Below are the code and all the weights of a small trained network. Each question names an input and a target symbol and asks about switching units off, where a switched-off unit gives its printed mean instead of its output.

import numpy as np


def w(rows, s, z=0):
    codes = np.array(rows[::2]) - 128.0
    scale = np.full(codes.shape[1], s)
    scale[-1] = z or s
    return codes * scale


def norm(h):
    return h / np.sqrt((h * h).mean(-1, keepdims=True) + 1e-5)


def f(y):
    return y / 2 * (1 + np.tanh(0.7978845608 * (y + 0.044715 * y**3)))


def softmax(a):
    e = np.exp(a - a.max(-1, keepdims=True))
    return e / e.sum(-1, keepdims=True)


def log_softmax(a):
    a = a - a.max(-1, keepdims=True)
    return a - np.log(np.exp(a).sum(-1, keepdims=True))


def net(x, mask):
    ids = ['βζηξτφψω'.index(c) for c in x.split()]
    T = len(ids)
    res = E[ids] + P[:T]
    r = norm(res)
    for j in range(2):
        rows = slice(4 * j, 4 * j + 4)
        q, k, v = (r @ M[0][rows].T for M in (Q, K, V))
        z = softmax(np.where(np.tri(T) > 0, q @ k.T / 4**0.5, -1e9)) @ v
        o = O[0][rows]
        res = res + np.where(mask[j], z, o[:, -1]) @ o[:, :-1]
    y = f(norm(res) @ A[0][:, :-1].T + A[0][:, -1])
    res = res + np.where(mask[2:18], y, B[0][:, -1]) @ B[0][:, :-1]
    return log_softmax(norm(res)[-1] @ U[:, :-1].T + U[:, -1])


Q, K, V, O, A, B = {}, {}, {}, {}, {}, {}
E = w([
[170,12,101,101,145,97,110,83,130,110],'β',
[124,106,193,181,138,147,212,118,126,121],'ζ',
[165,79,93,100,121,152,112,10,4,136],'η',
[51,24,135,141,73,187,110,167,170,106],'ξ',
[87,46,109,144,137,172,133,138,54,170],'τ',
[115,161,108,123,32,176,155,108,104,96],'φ',
[147,64,84,150,68,126,205,117,192,69],'ψ',
[136,109,212,52,79,129,94,106,167,104],'ω',
],0.017)
P = w([
[73,202,64,101,149,63,109,106,152,174],'0',
[106,70,172,74,40,43,145,185,49,91],'1',
[145,154,106,50,203,251,154,144,162,134],'2',
[139,57,168,140,20,75,121,160,60,121],'3',
[149,140,107,63,185,244,153,133,158,140],'4',
[150,69,150,162,36,87,111,155,72,123],'5',
[164,152,95,69,175,247,160,143,163,134],'6',
[145,67,153,171,62,101,90,148,79,116],'7',
[155,151,102,49,178,244,167,146,161,138],'8',
[147,73,149,173,82,103,84,158,81,107],'9',
[161,152,92,58,168,252,160,143,168,129],'10',
[144,78,144,178,94,106,77,162,85,103],'11',
[163,142,89,54,159,251,166,128,181,108],'12',
],0.011)
Q[0] = w([
[154,129,92,8,123,255,154,132,110,104],'h1',
[136,72,95,55,135,224,164,174,187,132],'h1',
[78,132,96,151,141,155,109,160,83,186],'h1',
[126,96,50,67,178,111,138,103,135,142],'h1',
[184,168,182,112,135,170,179,95,225,126],'h2',
[93,99,68,111,109,123,143,109,132,77],'h2',
[148,108,118,66,106,191,131,135,138,125],'h2',
[144,90,148,61,171,235,201,103,151,130],'h2',
],0.01)
K[0] = w([
[39,208,65,146,117,107,84,2,149,184],'h1',
[41,119,68,152,128,94,113,119,225,135],'h1',
[69,81,110,133,122,188,127,146,55,175],'h1',
[163,100,37,125,169,76,95,98,153,190],'h1',
[34,180,159,30,137,19,231,109,233,161],'h2',
[196,89,35,137,82,172,70,199,136,129],'h2',
[124,131,120,125,111,100,46,134,145,161],'h2',
[28,216,116,172,178,24,161,103,188,230],'h2',
],0.008)
V[0] = w([
[28,129,125,144,141,177,109,186,64,201],'h1',
[99,199,149,139,66,195,95,115,140,72],'h1',
[142,50,86,114,140,138,71,160,185,92],'h1',
[198,142,113,69,149,125,103,69,31,143],'h1',
[172,91,240,151,143,157,154,148,103,68],'h2',
[209,126,82,160,130,148,195,216,76,42],'h2',
[58,116,9,124,141,98,163,84,114,109],'h2',
[62,99,102,52,106,121,97,115,116,116],'h2',
],0.012)
O[0] = w([
[203,162,120,203,128,164,94,202,139,200,163],'h1',
[90,189,49,63,134,153,159,242,65,110,146],'h1',
[33,149,186,90,154,51,90,145,168,197,87],'h1',
[153,138,111,212,185,71,65,132,155,11,152],'h1',
[73,204,147,221,97,107,66,39,128,133,52],'h2',
[38,99,40,217,123,54,64,132,144,141,80],'h2',
[113,74,109,126,81,122,177,180,65,161,251],'h2',
[163,176,209,111,93,65,64,181,98,102,227],'h2',
],0.011)
A[0] = w([
[51,103,152,38,120,102,98,88,186,173,83],'n1',
[152,168,174,99,235,111,62,86,173,21,49],'n2',
[166,186,154,140,126,120,84,186,133,104,149],'n3',
[105,130,19,93,201,155,184,156,161,131,33],'n4',
[142,70,164,176,125,117,156,84,158,122,217],'n5',
[136,67,147,134,114,57,105,149,147,66,194],'n6',
[83,151,179,89,98,99,137,109,185,134,105],'n7',
[176,128,165,141,162,191,82,191,197,231,127],'n8',
[71,91,204,72,56,34,112,136,51,96,162],'n9',
[57,155,103,44,79,163,156,162,79,110,153],'n10',
[201,185,148,126,170,161,129,162,210,160,11],'n11',
[116,70,137,146,107,48,98,173,108,159,169],'n12',
[137,103,146,145,64,111,67,113,95,113,19],'n13',
[63,61,127,147,169,95,199,37,161,167,2],'n14',
[150,115,160,121,158,76,122,122,148,155,173],'n15',
[173,118,9,130,180,152,139,143,103,48,99],'n16',
],0.015,0.005)
B[0] = w([
[79,184,58,184,166,51,80,48,163,89,160],'n1',
[24,214,45,252,134,55,89,73,203,107,169],'n2',
[53,89,92,151,127,111,128,64,147,133,187],'n3',
[183,96,64,25,142,158,131,169,77,102,150],'n4',
[47,165,101,151,115,118,90,180,147,113,173],'n5',
[109,164,140,128,97,161,181,146,122,196,204],'n6',
[105,159,64,155,119,139,129,163,119,113,149],'n7',
[52,198,51,198,153,59,97,64,177,89,173],'n8',
[212,42,183,108,106,195,152,195,70,156,249],'n9',
[72,187,103,216,189,69,70,51,199,111,232],'n10',
[229,23,152,96,205,112,111,78,135,168,143],'n11',
[168,133,175,81,116,181,156,110,121,77,208],'n12',
[165,108,151,21,174,103,185,167,136,137,179],'n13',
[117,203,98,175,171,60,34,72,197,95,147],'n14',
[128,134,81,140,93,198,125,136,111,122,144],'n15',
[36,188,143,197,117,110,56,92,175,152,203],'n16',
],0.013,0.016)
U = w([
[144,87,208,125,58,149,123,170,73,113,253],'β',
[67,152,141,248,87,76,65,101,154,84,119],'ζ',
[73,39,104,92,146,61,147,66,117,126,135],'η',
[241,85,104,206,173,100,74,134,155,154,58],'ξ',
[163,188,189,103,177,126,137,77,155,43,123],'τ',
[115,188,150,103,136,96,121,136,155,254,116],'φ',
[126,143,91,155,100,249,146,39,121,162,65],'ψ',
[128,162,37,116,162,141,102,215,89,68,21],'ω',
],0.0081,0.0028)

Each question gives the input, a string of symbols that net reads in full, and the target symbol t.
The units are the heads (4 rows each of Q, K, V and O) and the neurons (one row each of A and B). Each row of codes is followed by its name. A weight is (code - 128) times the scale printed after its matrix; where a second scale follows, it is the last column's (O, A, B and U).
mask holds one flag per unit, heads first, then neurons. A switched-off unit (its flag False) gives its mean, the last column of its rows in O or B, instead of its output. The means were averaged over made-up inputs and are rounded, as every weight is.
A unit's drop is (log p(t) with every unit on - log p(t) with that unit switched off) / (log p(t) with every unit on - log p(t) with every unit switched off).
The circuit of an input: a set's keep is (log p(t) with only the set's units on - log p(t) with every unit switched off) / (log p(t) with every unit on - log p(t) with every unit switched off). Starting from the 12 units with the biggest drops (on a tie, the unit counted first), units are removed one at a time, each time the one whose removal leaves the highest keep (on an exact tie, the one counted first), for as long as the keep stays at least 0.8.
units of the circuit, in order: the units of the circuit, biggest drop first
k most important neurons: the k neurons with the biggest drops, biggest first
heads that matter: for each layer, one digit per head in row order, 1 if its drop is at least 0.15 and else 0, layers parted by /
drop of u: that unit's drop, to one decimal
input ω φ τ ξ φ τ φ φ ω ξ ζ, target τ: units of the circuit, in order	[h2]
input η β ψ ω η, target ζ: heads that matter	10
input ψ β η ω ζ, target η: heads that matter	11
input τ φ τ η, target β: heads that matter	00
input β τ ζ η β ξ, target β: heads that matter	00
input ζ ζ φ τ η ω τ β β, target ψ: heads that matter	10
input φ ξ φ φ ω φ φ φ ζ η φ, target ω: heads that matter	01
input β φ ζ φ ζ τ ζ φ φ τ β, target β: heads that matter	01
input τ φ τ τ τ φ φ τ φ ω η ζ, target β: heads that matter	00
input η τ ζ β, target β: heads that matter	00
input η φ φ φ φ, target ζ: units of the circuit, in order	[h1, n16]
input ω ω η β ζ β ζ τ η, target τ: heads that matter	01
input β ζ φ ω, target β: heads that matter	00
input η η ω η ξ ζ φ ω ψ, target ζ: heads that matter	10
input ζ ξ ω, target ψ: units of the circuit, in order	[h1]
input β β φ ζ φ ζ φ η φ, target β: units of the circuit, in order	[h2, h1, n9]
input τ τ φ η φ ξ η ω, target β: 3 most important neurons	[n9, n16, n8]
input ω ω ζ τ, target β: 3 most important neurons	[n10, n12, n2]
input φ β ψ ξ, target β: 3 most important neurons	[n9, n12, n16]
input ψ η τ β φ ξ τ ψ τ η τ, target η: units of the circuit, in order	[h1]
input φ η ξ τ η φ φ ξ φ τ τ τ η, target ω: drop of n2	0.0
input ξ η ω ψ η ω ξ φ η, target φ: drop of h1	0.9
input ξ η ω η τ β ω, target φ: drop of h1	1.4
